cols: U X E V Z C F
K234: [  4  -6 -18  -4  -3 -14  -5]
K496: [-22  -5  -2   3   2 -14 -10]
K329: [-14   2   3 -10 -23  -2 -13]
K101: [-19   2   9 -16 -56   4 -15]
K334: [-14   2   3 -10 -23  -2  -5]
K70: [ 16 -15   3   3  -8   3  -7]
K16: [ -5  -4   3  -6 -18  -3 -14]
K928: [-1  1  3  3 -8 20 13]
K636: [-12 -12   3  -4 -12  19  15]
K859: [ -8   1  -1  -5  -9 -13 -13]
order: [-14  -3 -18  -6   3  -4  -5]  K16
asked: [-1  1  3  3 -8 20 13]  K928
down: [-15  -5]  F
order: [ -5 -14   2   3 -10 -23  -2]  K334
again K636:   [-12]
asked: [-14   2   3 -10 -23  -2 -13]  K329
back: [  3 -12]  K636

cols: D L W A
K70: [ 24 -33   7 -20]
K859: [  5 -18   8 -13]
K636: [-42   6 -11 -13]
K329: [  8 -19   7 -18]
K16: [-28 -15 -29  30]
K928: [  4 -17  11 -10]
K442: [-17   4  28  16]
order: [-29 -28 -15  30]  K16
asked: [  4 -17  11 -10]  K928
down: [-13 -18  30 -10  16]  A

cols: P T M R H J Y S G Q
K496: [ 27 -31  22  22 -18  10  -8  29  -2 -27]
K234: [ 22  29 -18 -31  27  22  10  -2  -8  44]
K505: [ -2  27  22  -8  29 -17  22  10 -31 -27]
back: [-31  10  22 -17]  K505
order: [-27  -2  29  -8  10 -18  22  22 -31  27]  K496
back: [ -2  29  -8  10 -18  22  22 -31  27]  K496
down: [-31  -8]  R
order: [-31 -27 -18  -8  -2  10  22  22  27  29]  K496

cols: noven zivez rase fere
K505: [31 11  5 37]
K234: [ 15 -21  42 -31]
K636: [ 14 -13  53 -40]
K334: [16 22 -3 31]
K442: [18 22  1 35]
down: [-13  22  22]  zivez
order: [ 5 11 31 37]  K505
back: [ 1 22 18]  K442
back: [31 -3 22]  K334
down: [15 14 16]  noven

cols: rekon Fav vagum Panoz vizo
K442: [-15  -4  10  12  -2]
K496: [ -4  -2  13 -15  10]
K505: [-4 10 12 11  8]
K859: [ -1 -11  27  13 -44]
K101: [ 27  14 -11 -11 -44]
again K101:   [-11]
order: [-15  -4  -2  10  12]  K442
order: [ -2  13 -15  10  -4]  K496
order: [-11 -44  27  14 -11]  K101

cols: varam Ruk Tuziz Goz laza
K334: [ 14  14   6 -12 -20]
K636: [-39   8  21  17  11]
K859: [  8   5  15 -10  -7]
K442: [12  2  1 -2  0]
K16: [-23  23  30  17  11]
asked: [-23  23  30  17  11]  K16
again K334:   [14]

cols: Bik gor roveb duteb kapu dizop nuz temul Lotim
K101: [-48  11  27  15  -3  -7  12   2 -12]
K16: [  1   9  47  13  23  38 -46  11   8]
K928: [-22  15   4   3 -11 -24   8 -46  11]
K334: [-28   6  31  12 -16 -18  12  -3  12]
asked: [  1   9  47  13  23  38 -46  11   8]  K16
back: [  8  11 -46]  K16

cols: pip bigu zoko Pon rada tonu Tilug risu geret mefen
K234: [ -1   4 -21 -20 -11  -8  -4 -15  -9  14]
K101: [  2   0  20  15   9  12   5  20 -16  29]
K16: [  1  -7  26  25   6  10   6 -45 -19 -28]
K636: [  0  -4  10  10   6   3   2 -18  -7  15]
K442: [  1  -7  26  25  14  10   6 -45 -19  40]
K505: [ -1   5 -17 -18 -10  -5  -3  30  12 -26]
K496: [ -1   4 -21 -20 -11  -8  -4  35  16 -32]
K928: [-15  -4 -20  -1 -11   4  -8 -21  20 -42]
K334: [  1  -5  17  16   9   6   4 -29 -12  26]
K859: [  1  -5  22  20  11   9   5 -36 -16  32]
K329: [  0   6 -11 -13  -7  -1  -1  20   7 -17]
down: [ -7 -19  12  16  20 -12]  geret
back: [14 -9]  K234
back: [ 32 -16 -36]  K859
again K16:   [6]
back: [-15  -4  -8 -11 -20 -21   4  -1]  K234
again K101:   [20]

cols: vanad baro gagig sano dil Nefu
K101: [33 36 36 30 23 31]
K505: [56 31 24  2  2 28]
K16: [ 9 21 27  9 42 25]
K496: [14 16 14 30 35 22]
K636: [39 28 23 37 15 26]
K442: [14 23 27 29 29 26]
K334: [30 27 26 27 23 27]
K329: [ 9 15 19 10 40 22]
again K505:   [2]
again K334:   [27]
down: [31 21 16 28 23 27 15]  baro
back: [29 27]  K442
back: [27 23 27 26 27]  K334
back: [22 35]  K496
back: [36 33]  K101

cols: sudaf Bupo sez gusu sarug Dasus dazun
K496: [-35  -7  -5  22   6   9   0]
K334: [ 22 -32 -32 -31  22 -23 -26]
K505: [-29  39  39  39 -28 -26  33]
K636: [ -2 -10  -9  -8  -3  -4  -6]
K329: [-28  39  34  39  39 -29 -26]
K16: [18 -7 -5 -5 17 14  1]
down: [  9 -23 -26]  Dasus
order: [-29 -28 -26  33  39  39  39]  K505
back: [39 39 34 39]  K329
down: [-32  39  -9  34  -5]  sez
back: [-32 -32]  K334
asked: [18 -7 -5 -5 17 14  1]  K16
down: [-35  22]  sudaf

cols: Zusin pago ditud Pigu Vuti goni
K505: [ -7 -11  34 -20  -5  31]
K234: [-3 18 21 21 23 21]
K496: [  8 -30  -3  18  23  21]
K16: [-11  -7  34  -5  32 -20]
again K234:   [21]
down: [21 -3 34]  ditud
order: [-11  34 -20  -5  31  -7]  K505
back: [21 23 18 -3]  K496
order: [-20 -11  -7  -5  32  34]  K16
back: [ -3 -30   8]  K496

cols: zipaf Vuf sizi vof Lubad fisig
K496: [  2 -34  30  41 -35  20]
K505: [  6 -21   0  39 -35  17]
K442: [  6   0  39  18 -35 -21]
K234: [ -2 -38 -22  39 -39 -25]
K859: [  2 -34  17  41 -35  20]
order: [-38 -22  -2 -25  39 -39]  K234
order: [-35 -21   0   6  17  39]  K505
order: [-21   6  17 -35  39   0]  K505
back: [-22 -38  -2]  K234
order: [ 17 -35  39   0 -21   6]  K505

cols: faki radi Pag rifun
K928: [16  8 17 19]
K70: [ 14  50  14 -28]
K859: [ 3 19 20 -1]
K496: [17  4 19 24]
K16: [ 15  40  14 -18]
K329: [19  8 21 21]
K442: [ 15  14  41 -18]
K101: [18 14 17 12]
K636: [ 16  34  14 -11]
K334: [17 15 17 11]
order: [-18  14  15  40]  K16
down: [40  8 14]  radi
down: [34 15]  radi
down: [16 14  3 17 15]  faki
back: [19  4]  K496
down: [19 15 18 16 17]  faki
down: [-18  21 -18  12 -11]  rifun

cols: tavu Feze dafi vunad muf Kez Pebo
K70: [-15   8  23  11 -12 -17   7]
K101: [-32  42  24  -6 -34 -32  -5]
K496: [ -2  10  -4   7  -2 -13  -8]
K928: [-43 -18  -1  40   5  12  39]
K334: [-12  -8  -3   9  13  -6   7]
K859: [ -2  10  -4   7  -2 -13  -2]
K16: [-4  6  2  2 -5  5 19]
asked: [ -2  10  -4   7  -2 -13  -8]  K496
down: [-1 -3]  dafi
down: [-32  -2 -43 -12  -2  -4]  tavu
down: [-15 -32]  tavu
again K101:   [-32]

cols: pel koves komo timil zad Meb tev git fuvob Teruf
K442: [ 0 -8  6  2  1  9 -1 -9  7  3]
K928: [  1  20 -16   4   1 -18   1  21   1   9]
K101: [  2 -48  -5 -50   3 -53  -3  55  53   3]
K234: [ -6  53 -50   3   3 -48   2  55 -53  -3]
K636: [ -1  25 -25   4   9   4   3  27 -27   1]
down: [-9 21 55]  git
back: [ 21   1 -18   1   4]  K928
again K928:   [1]
back: [-53   3]  K101
order: [  1 -27  27   3   4   9   4 -25  25  -1]  K636
down: [-16  -5]  komo
order: [ -3 -53  55   2 -48   3   3 -50  53  -6]  K234

cols: tatoz Vosag sisa rivit geriz
K16: [-12  34  26  16  -6]
K496: [-12  -8  31 -38 -29]
K70: [  3  34  26 -15  -4]
down: [-8 34]  Vosag
asked: [  3  34  26 -15  -4]  K70
down: [34 -8]  Vosag
down: [-12   3]  tatoz

cols: zoved netuz gezu zudaz Koriv Rim Nida luf Fuba
K329: [ 14  40  26  12   5 -53 -28  37  26]
K16: [  8   6   7  17  16 -21 -10   2  15]
K70: [  1   4 -16  21  -3  16 -18  26  18]
K334: [ 14  18  26  12  12 -53 -28  37  26]
K928: [ 40  12  14 -28  26  26 -52   5  37]
down: [12 17 21 12]  zudaz
down: [15 18 26]  Fuba
again K928:   [26]
order: [ 18  26 -18  16  -3  21 -16   4   1]  K70
order: [ 26  14  40  26  12   5 -53 -28  37]  K329

cols: mimam lif Memig lakor
K505: [21 25 10 26]
K928: [ 9 25 25 21]
K16: [21 28  6 30]
K101: [28 29  6 21]
order: [26 10 25 21]  K505
order: [ 6 21 28 29]  K101
again K928:   [25]
asked: [21 25 10 26]  K505
order: [ 6 28 21 30]  K16

cols: lod pas paba Buked Ruzir
K928: [ 52  49 -50 -47  48]
K859: [-49 -49 -48 -48 -50]
K334: [ 50  50 -51 -49  46]
K70: [ 48  49 -50 -49  45]
K636: [ 48  53 -50 -51  49]
K442: [ 49  50 -49 -48  50]
K329: [ 48  48 -47 -49  48]
K505: [ 49 -47 -50  52  49]
K16: [ 45  51 -53 -50  43]
down: [48 49 43]  Ruzir
back: [-50  49  48]  K70
back: [-47 -50  49  52]  K928

cols: Bifu tuges kul pide fovok binit papuf
K101: [14 13 23 15 -3 28 18]
K442: [ 6 14 13 19 17 14 17]
K329: [ 17  16 -21  19  46 -19  15]
K234: [17 14 17 13 19  6 14]
K505: [15 14  3 15 19  7 16]
K70: [14 14 14 17  6 19 17]
order: [ 6 14 14 14 17 17 19]  K70
order: [14 14  6 17 19 14 17]  K70

cols: nok fem matik tuzer Paru lev Zoked
K928: [ 11 -27  -9   7 -32   0  29]
K101: [  2 -36  -1 -21   0 -10  -2]
K859: [-46  26  -1 -14  28  27   8]
K636: [ 16  -7 -12  20  -5  11 -14]
K334: [ 17  23  -8 -15  -8   7  -6]
K70: [ 22  -1   2  -2 -22   5   2]
K329: [ 10  18   9 -27  -7  12  34]
K442: [  4  26  20  17   0 -29  -3]
K16: [34 16  8  2 22 -1  1]
K505: [ -5   8 -31 -16  12 -13 -29]
K234: [34 16  8 23 22  1  1]
back: [ 1  1 22]  K234
back: [-29   0  17  20  26   4]  K442
again K234:   [1]
again K334:   [-8]
down: [-14  -6   2  34  -3]  Zoked

cols: tenis mut kedi von tukub Nov lifo fibog lobu Pugup
K101: [-1  3  0  1 -5 29 -6  0 -5  1]
K928: [ -8  -1   4  10   0   1   7  -7 -12   0]
K496: [ -5  -1   9  16   0   0  13  -5 -13  -1]
K636: [ 3  0 29 -4  0 -1 -6  1 -5  1]
K505: [ -2   1 -46 -16   1   1 -15   0   9   0]
order: [-6 -5 -4 -1  0  0  1  1  3 29]  K636
back: [-15   1]  K505

cols: rupuf nus mifis Sapi luzep Sifi guma Lizef
K859: [-20  24  -1  -6  41 -23  12 -39]
K334: [  7   6 -11  -1  19 -10  14  -2]
K234: [  0 -16   0  -3  -8  16  -3  38]
K496: [-35  17  -2  -9  32 -40  14  -3]
K101: [-12  17 -21 -14  40 -28  11  33]
K329: [ 13  31  17  -7 -10   3  -3 -30]
K16: [ 11  31   7  -9  -6 -10  -2  14]
K636: [ 25   6   9   9  -9   4  -1 -47]
down: [-40 -28   3 -10   4]  Sifi
back: [ 14  -2 -10]  K16
back: [33 11]  K101
down: [-23 -10  16 -40]  Sifi
down: [41 19 -8 32]  luzep

cols: vin fofi rosad lovu Ranar pedid valu feb pevof
K636: [ 4 -1 -2  1  1 -6 -1  2 -3]
K928: [ 1  0  0  0  0 -1  0  0 -1]
K16: [-14   3   6  -4  -4  21   3  -7  11]
K329: [ 18  -5  -8   7   6 -26  -6   9 -17]
K334: [-23   5  10  -7  -7  32   6 -11  19]
K442: [ -7 -23   5  -7  32  10  -5  13 -21]
K505: [ -4 -14  -4  21   3  -7   7  11   3]
K859: [  7  -5 -11   8   7 -36  -5  11 -19]
back: [-6  1]  K636
order: [ -4  -4   3 -14   6  11  21  -7   3]  K16
back: [ 32  -7  -7  10   5 -23]  K334
back: [ 6 32 -7 -7]  K334
again K442:   [-7]
down: [  4   1 -14  18 -23  -7]  vin

cols: Bar lineg gezed pep fel
K329: [ 28 -48  18  -2 -10]
K442: [-15  27   4  -8  -3]
K16: [  4 -15  -8  27   2]
K928: [18 18 18 18  2]
down: [-8 27]  pep
back: [  4  27 -15]  K442
back: [ -8   4  27 -15]  K442
down: [-15   4  18]  Bar
again K928:   [18]
back: [ 2 18 18]  K928
asked: [18 18 18 18  2]  K928

cols: Taf Kidu Zupu zibur voti Ginu
K234: [-15  50 -21  17  10 -11]
K636: [  6 -21  33 -21  11 -25]
K505: [-11  10 -15  17  25  17]
K334: [-11  10 -15  17  49 -21]
again K636:   [-21]
order: [ 49  17 -11 -15 -21  10]  K334

cols: guzu dirug kig volat Fupav Nif pesav Lud mogab
K928: [ -9  -7  -7  -5   4   5  -7  -7 -21]
K334: [  3  17  36  16 -10   4   8  -5   1]
K636: [ -4  36  17  16 -10   9  -4 -21  -9]
back: [ 4 -5 -7 -7 -9]  K928
down: [-9  3]  guzu
back: [-10  16  36  17]  K334
again K928:   [-7]

cols: Mupo Zigi medib gaz ziram Pubu pepi pog gog
K442: [-11  38  28 -11  26   3 -16   7  -3]
K636: [ 11 -19 -14   3 -14   3 -16   7  -3]
K234: [-15  48  37  -4   8  -5  -5   0  -5]
K329: [-13  48  37  -4   8  -5  -5   0  -5]
K505: [ 11 -19 -14   3 -14  -6  16  -4   0]
K928: [ -2  -2  -3 -19   3 -16  26  -3   7]
K334: [-7 10 -5  0  8 -5 -5 37 -4]
asked: [-15  48  37  -4   8  -5  -5   0  -5]  K234
back: [ -3   7 -16   3  26]  K442

cols: guk nizi zavot maf fum funom
K496: [-3 12 16  2 -3  5]
K70: [-5  3  3  9  3  3]
K636: [  2  -8 -17 -18   7  -9]
K101: [-24  10  15  42  -6  16]
K859: [-5 -6 -4 17 -3 17]
K928: [1 0 5 0 1 1]
K16: [ 5  1 -5 -1  7  2]
K334: [-2 -5 -1  7  1  0]
K234: [  6   9   9 -12   1   2]
K442: [-3 16  2  4 -3 12]
again K70:   [3]
order: [-3 -3  2  5 12 16]  K496
back: [ 1  7 -1 -5]  K334
again K234:   [9]
again K859:   [17]

cols: povan bop mufi rafib vabus Vud
K928: [-31 -36  17  21 -23  36]
K442: [-1 -3 -2 -1 -1  2]
K329: [-8 -7  3  7 -1  7]
K16: [-1 -1  0 -2 -3  2]
K496: [-38 -46  24 -46 -25 -46]
K101: [ 12  13  -6  -9   6 -13]
K859: [-16 -21  10   9 -18  21]
again K496:   [-46]
order: [ 2 -3 -2  0 -1 -1]  K16

cols: Reva lar Resom nare kolo Sebo kor
K16: [ 15  -7 -16 -15  11  15  21]
K329: [ 15  21 -16  -6  11  15 -15]
K234: [ 15  15  -7  11  20 -16 -15]
order: [-15 -16  20  11  -7  15  15]  K234
order: [-15  15  11  -6 -16  21  15]  K329
order: [-15  15  21  -7 -16  11  15]  K16
order: [ 21  15  -7 -16 -15  11  15]  K16

cols: ged zalen gebav rafes
K496: [10  9 -4 -6]
K334: [-7 -7 -7 -7]
K70: [-23 -23  43  43]
K636: [-23 -23  -3   2]
asked: [-23 -23  43  43]  K70
down: [-4 -7 43]  gebav
order: [  2  -3 -23 -23]  K636
again K334:   [-7]
down: [-6 -7 43]  rafes
asked: [-7 -7 -7 -7]  K334

cols: fen Zap nes kur Mir romo
K70: [ 17  37  16 -13  47  18]
K859: [20 41 18 41 -5 14]
K496: [17 23 -5 41 -5 23]
down: [37 41]  Zap
asked: [17 23 -5 41 -5 23]  K496
again K859:   [41]
asked: [ 17  37  16 -13  47  18]  K70

cols: fipuz Bib Razip Rabip rari denil Mak
K505: [ 17 -27   0 -12   0   0   0]
K928: [ 34  12  15   0 -41  -8  15]
K442: [  0 -41   0   0   0  15   0]
K329: [-6 -6  0 -5  0 -6 -6]
K859: [ 15 -27   0   3 -27  10  12]
K334: [  0 -11   0 -32   0   0  -5]
again K505:   [0]
again K334:   [0]
down: [ 12 -41]  Bib
back: [ 15  -8 -41   0]  K928
back: [ 15   0   0   0 -41]  K442
again K442:   [0]
down: [-12   0]  Rabip

cols: Bepom Lerer dozi Bef
K442: [ 23  -9 -50 -18]
K329: [-38  23  20 -15]
K70: [  9  27  21 -29]
K859: [ 38   1  12 -11]
K101: [-10  37  20   3]
K234: [ 15  11  35 -25]
K505: [ 38   1  11 -11]
K928: [18 29 13 -4]
K636: [-39   2  14  -4]
K334: [ -8   8 -14  23]
order: [-50 -18  23  -9]  K442
down: [  9  38 -10  15  38  18 -39]  Bepom
order: [-11   1  11  38]  K505

cols: Votu Bipu nimub zam
K16: [ -2  39  46 -18]
K636: [-18  39  -2  47]
K496: [  6  39  43 -42]
order: [-18  46  39  -2]  K16
down: [ -2 -18]  Votu
asked: [-18  39  -2  47]  K636
down: [-18  47]  zam

cols: koduk zofa zosa toko
K334: [ 18 -39 -14 -49]
K928: [-52 -52 -31  18]
K859: [ 18 -52 -32 -24]
K496: [-28  13 -45 -24]
K70: [ 34 -29 -52  26]
order: [-52 -32 -24  18]  K859
again K928:   [-52]

cols: mepu goli Riseb nur sasaz zerer dos Kesa
K329: [ 7 10  9  9  9  9 -2  0]
K928: [ 30  25  36  22 -36  -6  40 -16]
K70: [ 26  23  29  13 -19 -12  26 -14]
K334: [26 23 26 26 -6 19 36 26]
K442: [-15 -14  10  -6  -5  36   2  19]
K101: [-8 -8  6 -4  3 25  1 14]
K636: [-13 -12   8  -9  -1  26  -3  16]
K16: [ 6 -4  3 25  3 14 12  1]
K859: [17 17 18 12 -3  2 17 -4]
K496: [11 13 -3 14 20  4  6  1]
K234: [-8 -7 -7  0 17 25 -4 15]
again K329:   [9]
again K334:   [26]
back: [14  1 25  3 -4  6]  K101
back: [19  2 36 -5 -6]  K442
order: [-36 -16  -6  22  25  30  36  40]  K928

cols: Lerod Favu nuzi bivo gata vogu
K636: [ 40  45  38 -34 -13 -46]
K928: [ 30   4  -5 -34  41  27]
K329: [ 49 -49 -49 -49 -24 -49]
K859: [ 48 -14  36 -14 -41 -47]
K16: [ 36  22  46 -22 -26 -47]
K70: [ 41  50  42 -34 -51 -37]
K334: [ 41   4  27  30  -5 -35]
K496: [ 17  39   9 -11 -49 -14]
again K329:   [-49]
down: [49 48 36 41 41 17]  Lerod
order: [-35  -5   4  27  30  41]  K334
back: [-22  46  22]  K16
again K859:   [-14]
asked: [ 41   4  27  30  -5 -35]  K334

cols: mavo bebom puv Difu Feza misu daru
K101: [ 32  -5   4  24  -7 -20   7]
K496: [-11 -22   0  11 -41  13  15]
K234: [ 22   2 -15  29   1   5  36]
K442: [ 34  14  14  14 -16 -21 -25]
K636: [ 32  -5   4  13  -7 -20   7]
K859: [  3 -15  23  12 -27 -22 -23]
K329: [ 32  -5   4  28  -7 -20   7]
again K442:   [14]
order: [-15  23  12 -27 -22 -23   3]  K859

cols: zek likek meko defum zira gegad
K70: [28 32 26 29 29 29]
K496: [ 11  19 -12  -5   3 -13]
K234: [-22  -6  -1  -7 -22  -4]
K636: [-13  -5  11   3 -13  19]
order: [ -4 -22  -7  -1  -6 -22]  K234
again K70:   [29]
again K636:   [-13]
down: [-5 -7]  defum
again K234:   [-22]
down: [-13  -4]  gegad
order: [  3 -13  11  19 -12  -5]  K496

cols: ras mikib tavo mek Zare Kir fono zaf
K442: [-23  36 -11  -7  26  14  32  40]
K234: [ -7  32  40 -11  36 -22  26  14]
K496: [ 13 -24  -9  21 -12 -13 -17 -26]
K101: [-16  14 -24  18  14   1  19  12]
K16: [ 17 -41  24  -9 -43 -10 -38 -51]
K70: [ -7   1 -22  21   8  -5   8   0]
order: [ 12  19   1  14  18 -24  14 -16]  K101
order: [-23 -11  -7  14  26  32  36  40]  K442

cols: vez Mone tis vebob Per zil kamu Soler Tives Libe
K16: [  4 -14  -3   4 -12  -1   3  11 -19   6]
K70: [ 40  24  14 -22  21  -5 -10 -14  25 -27]
K101: [-5  7 -4 -1  7 -3 -4 -4  7 -4]
K505: [ 12  13 -12  -7  12 -16  -5   1   2 -10]
K859: [ -3  -7 -11   4  -6  -7   2  10 -16   9]
K329: [-10  12  13  -7 -16  12  -5   1 -12   1]
K928: [ -3  12  -9  -3  12  -2  -9  -9  -9 -11]
K442: [  4 -14  -3   4 -12  -1   3  11 -19  12]
K334: [  5  37 -27 -12  35 -30 -11 -32  40  13]
K636: [ 8 -5 -2 -3 -1  7 -5 -4 -4  7]
K234: [  5  12 -18  -4  12 -19  -4   2   0  -8]
order: [-1  7 -4 -4  7  7 -3 -4 -4 -5]  K101
down: [-11  -5  -4]  kamu
order: [-16 -12 -10  -7  -5   1   2  12  12  13]  K505
again K859:   [-7]
asked: [  5  12 -18  -4  12 -19  -4   2   0  -8]  K234
back: [ 7 -4 -4 -3]  K101
asked: [ 8 -5 -2 -3 -1  7 -5 -4 -4  7]  K636

